In the rows, 128 means zero.
Each row has a class, written as a number after it.
[174 187 141 134 119 120 163  94 112 132 137 157 169 103 123 136 186 134
  83 147 112 156 124 115 165 109 124 142 137 163 145 109 115 169 133 159
 119 142] | 9
[146 117 133 114 160 198 164 120 136  77 130 108 150 141 126 163 132 122
  79 155 118 113 106 121 119 147 147 123 142 168 176  74 148 219  90 201
 110 105] | 9
[110 118 114 153  59  26 140 155 127 131  97 139 124 128 108 113 160 102
 151  88 138 175 116 126 108  77 137 117 143 130 144  85 154 126 151  82
  78  13] | 7
[106 136 141 108 127 119 104 127 135 135 133 146 102 131 121 120 179 144
 154 111 131  82 104 102 171  99 159 118  98 106 118 143 152 191 113  91
 138  99] | 8
[130 123 123 117  67  58 161 137 118 147 101 167 141 108 118  97 110 134
 116 136 148 114 103 150 106 118 115 113 162 159 171 155 129 170 151 123
 136 113] | 3
[136 117 146 115  91 122 126 136 142  88 132 135 130 144  92  97 105 150
 148 133 163  94 107 159 134 115 169 113 176 129 156  54 125 116  92  60
 134  91] | 5
[124 136 132 133 116 154 117 134 169  96 103 110 126 123  91 115 122 127
 158 117 119 143 103  93  91 115 172  77 120 123 147  61 121 158 125 118
 126  78] | 7
[160 136 139 109 145 174 109 128 139 124  92 194 144 106  83  92  97 128
 108  73  97 185 106  46  80 136  98  68 125 118 181 113 138 164  81 103
 120 102] | 8
[161 130 138 126  79  41 108 152 155 126 117 162 121 115 150 105 152 117
 183 118 126 180 130 122  97  84 146 114 157 145 175  85 110 146 112  89
  82  71] | 1
[126 113 127 100 149 118 145 168 101 101 160 111 130 117  89 144 130 119
 149 124 125 132  97 145 104 101 168 119 124 122 123 153 138 129 145  80
 159 122] | 6
[131  44 147  96 139 104 136 101 105 172 159 159 100 115 147 114 167  96
 108 117 149  90 152 165 176  87 158 133 155 161  59 173 162 157 148 176
 130 147] | 9
[145  55 114  73 105 106 160 138 136  97 104 118 138 104  81 111 157 128
 109  83 149 115 155 145  99 115 132 111 142 128 121 137 129 107 111  80
 123 118] | 0
[128 117  99 112 142 175 130 156 152 124 112 105 125  95  65 127 125  74
 119 104  97 146 139  71  92 145 141  96 116 151 154 107 169 135 109 163
  77 111] | 3
[113 102 141 128  88  85 157 144 128 117  94 139 126  68  97  90 123  92
 119 121 146 140 112 135  73 100 172  91 131 126 146  51 152 142 141  66
  77  64] | 4
[142  61 185  87 156 209 100 143 177  72 115 158 115 128 113 162 109 138
 103  96 119 104 150 105 161 106 138 101 124 159 171 109 106 167  78 182
  58 106] | 8
[116 145 159 168  99  88 120 141 165 110 121 139 141 161 128 163 122 121
 178 130 135 152 115 128 135  95 125 119 153  99 137  81 118 121 152  82
 116 114] | 7
[ 84 134 123 158 132 164 163 113 184  94 130  66 140 117 128 176 146 187
 110 182 143  84 149 117 102 106  90 147 110 100 117 127 151 113  97 134
 142 133] | 2
[155 115 117 119 154 147 107  98 137  97 133 137 117 126  98  94 111 135
 145 141 107 123 138 100 125 131 168 112 135 165 146  71 178 165  78 125
 137  94] | 5
[133 136 119  80 146 122 119 139 130 175 114 126 142 138 122 116 104  89
 151 134 119 125  83 129 157 115 125  74 124 145  96 185  90 163 164 103
 170 175] | 6
[122  97 139  88  94 109 119 143 114 118 134 179 136  71  88 114 128 104
 120 128 159 120 170 138 140 114 154 158 154 183 108 177 138 154  95 100
 139  98] | 6
[126 163 149 115 133  37 111 122 137  93  97 135 128 105 107 106 113 106
  86 127 122  66 112 119 102  84 140  64 121 121 170 103 129 157 168  62
 105  83] | 2
[161 124 167 162  48  99 109 150 130 112 107 141 137 113 169 126 154 137
 152 149 130 101  74  87 128 104 174 131 137 125 178  84 106 140 105  87
  96  94] | 0
[149 132 147 103 152 136 107 108 142 111 119 130 113 158 144 106 174 160
 169 122 129  91 132 153 132 106 119 126 160 133 148 117 116 117 118 133
 129 144] | 1
[112 112 133 100 108  55 135 160  82 140 117 138 112 116  87 102 117 103
 164 108 131 131  96 143 113  91 188 120 152 153 148 153 143 143 167  53
 142  92] | 6
[125 122 142 123  67  84 112 151 136 146  76 146 106 115 149 114 135  93
 181 113 120 153  95  81 125  93 128 104 123 159 169 127 124 114 118  99
  92  87] | 8
[109 112 150 152 120  82 103 140 132 100  92 109  93  91 134 135 101  76
 151 115 110 135 111 110  98  92 132 110 137 132 143  90 125 153 148  73
 114 129] | 1
[ 96 135 170 166  86 104 112 146 127 105 132 155 131 119 153 137 138 143
 169 127 175 150 168 166 131 114 135 177 148 128  88 109 120 117 120 130
 105 123] | 7
[162 111 148 132 134 188 134 119 118  73 156 131 118 158 116 132 167 184
 119 109 114 102  87 131 134 123 113 134 119 137 167  82 138 169 111 171
 115 100] | 9
[127  97 121  93 128 173 166 126 126 130 109  83 142 115 105 135 102 195
  95 135 154 114  87 110 123 112 139 118 157 116 158 174 110 106  78  99
 192 162] | 5
[179 130  76 125 173  64 159 141 143 146 129 135 169 143 113 160 155 177
 167 124 107 151 138 132 138 131 137 146 132 151 184  68 100 114 139  74
 126 115] | 0
[146 203 140 148 139 120 136 166 109 132 138 152 178 159 101 142 170 179
 158 146 117 179  89 162 112 115 120 127 127 159 171  94  85 130 167 109
 103 100] | 7
[168 101 120 124 114  66 143 133 134 125 119 142 144 130  95 131 129  89
 143 103 120 129 104 123  94 125 134 109 158 122 148  99 128 157 138  50
 115 149] | 0
[ 91 122 149 182 155 135 157 140 135  92 146  66 112 111 115 163 167 146
 129 131 143  88 125 163  53 117 116 180 119  94 137 104 166 112 111 135
  99 158] | 1
[141 223 109 129 114 106 147 151  79 137 144 151 155 127 134  96 195 159
 118 152 133 142 137 143 124 135 129 164 141 156 122 136 154 124 152 162
 149 110] | 4
[131  84 119  91 122 120 136 171 103 118 145 133 125 164 111 115 168 117
 160 136 138 144  94 147 132 114 157 112 128 168 125 145 135 162 116  68
 114  91] | 7
[109 100 130 134  77  56 133 120 113 103  76 122 128  89  94 129 127 131
 180 125 136 133 101 116  50 124 151 136 146 110 186 105 150 123 126   4
 131  83] | 0
[135 154 111 110  79 110 106 151 169  89 119 109 146  83  87 176 139  90
 131 121 171  93 113  92 119  98 117 117 166 118 130 115 124 145  66  82
 151 106] | 5
[ 98 141 123 106 111 124 139 131 154 120  82 117 151  81  91 108 150 127
 154 134 168 140 160 149  84 126 142 115 153 142 150  88 138 106 110 130
  74  91] | 3
[145 214 129 122 117 111 152 119 130 127 164 161 155 159  68 118 237 187
 107 111 104  85 143 131 157  90  91 138 118  80 150 114 155  70 145  76
 119  71] | 2
[ 96 157 152  87 194 117 150 113 147  79 148  94 140 175 118 150 138 126
 169 162 135 102 185 197 177 143 186 152 104 132 106 121 140 182 136 131
 109 178] | 6
[119 151 131 127 111  62 144 157 121 153  76 115 132 104  97  80 118  97
 180 149 132 162 100 130  96  91 181  70 160 195 145  50 115 117 199  47
 151 116] | 9
[141 126 123 118 129 145 145  97 151  92 111  93 113 138 108 103 145 146
 135 128 112 108 154  95 189 112 162 128 108 154 135  77 158 163  76 124
 115 135] | 5
[160 252 106 136 151 146 141 129 122 107 161 111 172 180 102 124 247 151
 134 145 127 140 127 148  80 139  67 147 143 111 111 134 180 113 136 192
 111 152] | 4
[148 163 108 107 140  92 142 132 151 119 153 139 159 118 106 160 208 198
 142 135 131 117 109 125 140  73 145 108 135  80 172 118 140 142 135 122
 135  58] | 3
[121 125 106 109 101 154 173 138 143 105 120 108 129  99  96 172 109 118
 125 119 100 142 112  96  76 113  98 112 126 115 158 127 121 133 121  90
 153 113] | 2
[ 91 128 107  89 130 196 133 117 174 170 116  98 143 117 112 119 146 162
 135 136 152 127  92 101 133 147 143  90  99  39 109 120 118 114  93  71
 138 107] | 4
[184 127 125 115 129 137 118 122 188 139 118 149 139 113 123 113 184 134
 167 158 117 141 146  81 145 102 138 122 147 197 165  90 103 173  58  96
  95 141] | 1
[116 117 136 116  74  87 121 162 124 151 111 151 124  62 128 113 136 106
  91 117 147 116 116 128 102 107 152 135 148 144 160 138 110 137 107 109
 111  59] | 1
[137 107  86 126 141 135 124 135 166 149 129 120 109 132  61 105 169 168
 135 103 118 112 124 109 143 112 119 115 106 162 126  93 143 178 131 115
  91  95] | 4
[132 149 104 141 183 146 124 135 150  80 136  95 136 157 108 134 104 163
 140 133 120 126 153 125 151 135 161 131 137 132 149  23 160 122  94 133
 133  93] | 5
[128  95 159  92 138 180  99 111 166 106 109 128 103 132 107 111 119 146
 144 116 134 128 160 142 145 113 173 104 158 165 119  94 108 179 133 182
  66 135] | 4
[118 145 112  80  95 117 126 137 122  29 114  80 111 117 121 134 152 119
 137  99 171 131 135 149  80 140 137 141 147 109 128 129 134 155 101 138
 104 112] | 4
[142 134 148 133 140 155 117 130 122  61 145 115 112 179  97 162  98 111
 156 120 101 143 142 117 146 137 123 153 155 153 144 108 164 183  94 127
 113 181] | 5
[153  78 148  99 121 155 113 134 129  67 141 131 130 151  81 119 154 162
 114 125 131  73 128 162 103 147 105 132 127 152 133 158 131 138 115 116
 117 143] | 0
[142  44 127  72 111 146  88 125 166  99 134 112  97 156 109 132 158 161
 167  94 134  95 123 130 132 101 149  95 146 114  89 168 121 198 118 129
 138 121] | 0
[114 125 164 112 101 117 103 102 117 142  93 137 102  66 159  99 164 109
 130 120 137 123 171 117 151  97 152 152 141 142 111 155 116 101 107 127
 109 144] | 1
[159 186 130 124 168  92 128 156  77 140 133 201 179  99 141 134 176  66
 132 128 113 150 130 121 128 124 146 125 116 146 148  75 145 124 132 101
 109  72] | 7
[102 115 124 136 179 128 145 150 172 188 118 116 129 149 116 114  93 102
 113 138 124  86 123 146  83 157 177 115 149 136 172  76 149 172 124 152
 100 114] | 1
[133 155 166 135 128 165 133  93 127  91 165 118 152 138 146 160 139 162
 127 176 109 151 109 171 148 116 105 143 101 108 105 167 108 121 143 191
 127 149] | 6
[100 170 173 164  81 141 123 155 114  73 126 132 122 173 105  85 161 151
 158 111 136 150 142 135 129 132 147 148 113 114 122  81 156 130 121  98
  88 103] | 7
[161 216  85 109 115 173 173 149 128 104 138 140 156 148  79 144 175 172
 130 115  90 121 131 100 183 145  82 156 103 160 178  64  86 141 103  59
 133 114] | 2
[135  92 127 108  86 160 128 169 110 131 164 110 112 127 152 129 176 113
 148 120 146 141  55  89 109 102 160 103 132  87  99 146 155 155  92 107
 158 101] | 9
[ 91 120 151  88 111 132 150 126 146 136 118  68 134 144 119 157 162  81
 125 143 142  87  87  99  86  94 159  84 137  33 129 192 213 111  89 115
 147 120] | 5
[166 100 124 144 122 121 127 133 133  95 139 108 121 138 130 148 156 178
 182 106 121 140 113 105  93 121 131 148 132 107 136 125 125 145 108 103
 134 172] | 0
[121  73 131 114 162 136  95 133 102 146 151 104  94 176 149 167 154 108
 145 116 147  75  84 120 183 101 152 141 190 115 113 159 154 105 135 111
 151 147] | 9
[132 107 113 143 135  84 121 105 115 103 146 117 118 139 165 129 112 113
 153 177 119 107  99 145 165 119 130 145 117 152 115 134 147 120 138 116
 157 112] | 6
[122 142 171  88 134  80  94 151 115 124  91 170 152 147 131 102  80  77
 164 144 127 137  97 144 147  98 169  62 166 129 151 106 114 129 169  40
 134  90] | 6
[137 190 117 140 160 107 164 129 129 143 109  87 150 117 172 136 196 217
 155 172 122 113 114 125 112 115 105 162  93 134 186 145 103  82 120 129
 166 160] | 1
[116 130 102 109 175 153 113 201 152 113 104  88 155 121 106 142  77 128
 162 155 131 180 116 107 121 114 174  88 138 187 132  86  95 176 118  95
 137 104] | 6
[116 143 123 182  83  23 144 126 154 108 102 104 122 116 155 132 141 129
 135 177 127 125 131 137 108 103  99 161 128 169 169 110 141 134 133 109
 112 107] | 1
[132  80 125 134 141 144  75 135 119  92 106 105 116 146 151 117 143 154
 155 127 148  96 130  94 128 127 127 139 163 119 102 139 158 104  92  87
 156 146] | 0
[161 158  83  87 128 126 163 120 138  95 133 112 157 152  63  90 133 159
 124 142 124 142 111 150 114 130 117  89 149 154 146  94 138 127 112  89
 182 105] | 5
[116 116 100 113  97 146  80 155 120 153 133 123 105 114 140 113 155  95
 158 126 160 109  77 114 101 134 150 120 153 117 103 123 149 127 108 126
 113  68] | 4
[137 142 122 186 123 125 133 123  97 106 162 119 137 126 137 140 146 104
  87 150 113 153  98 121 162 113 118 145 120 129  79 120 139 116 146 125
 136 132] | 7
[164 166 146 113 104 112 144 114 100 119 136 177 145 174  60  53 214 177
 141 110 111 144 130 159 130 108 118 119 130 156 151 128 143  78 159  96
 115  90] | 7
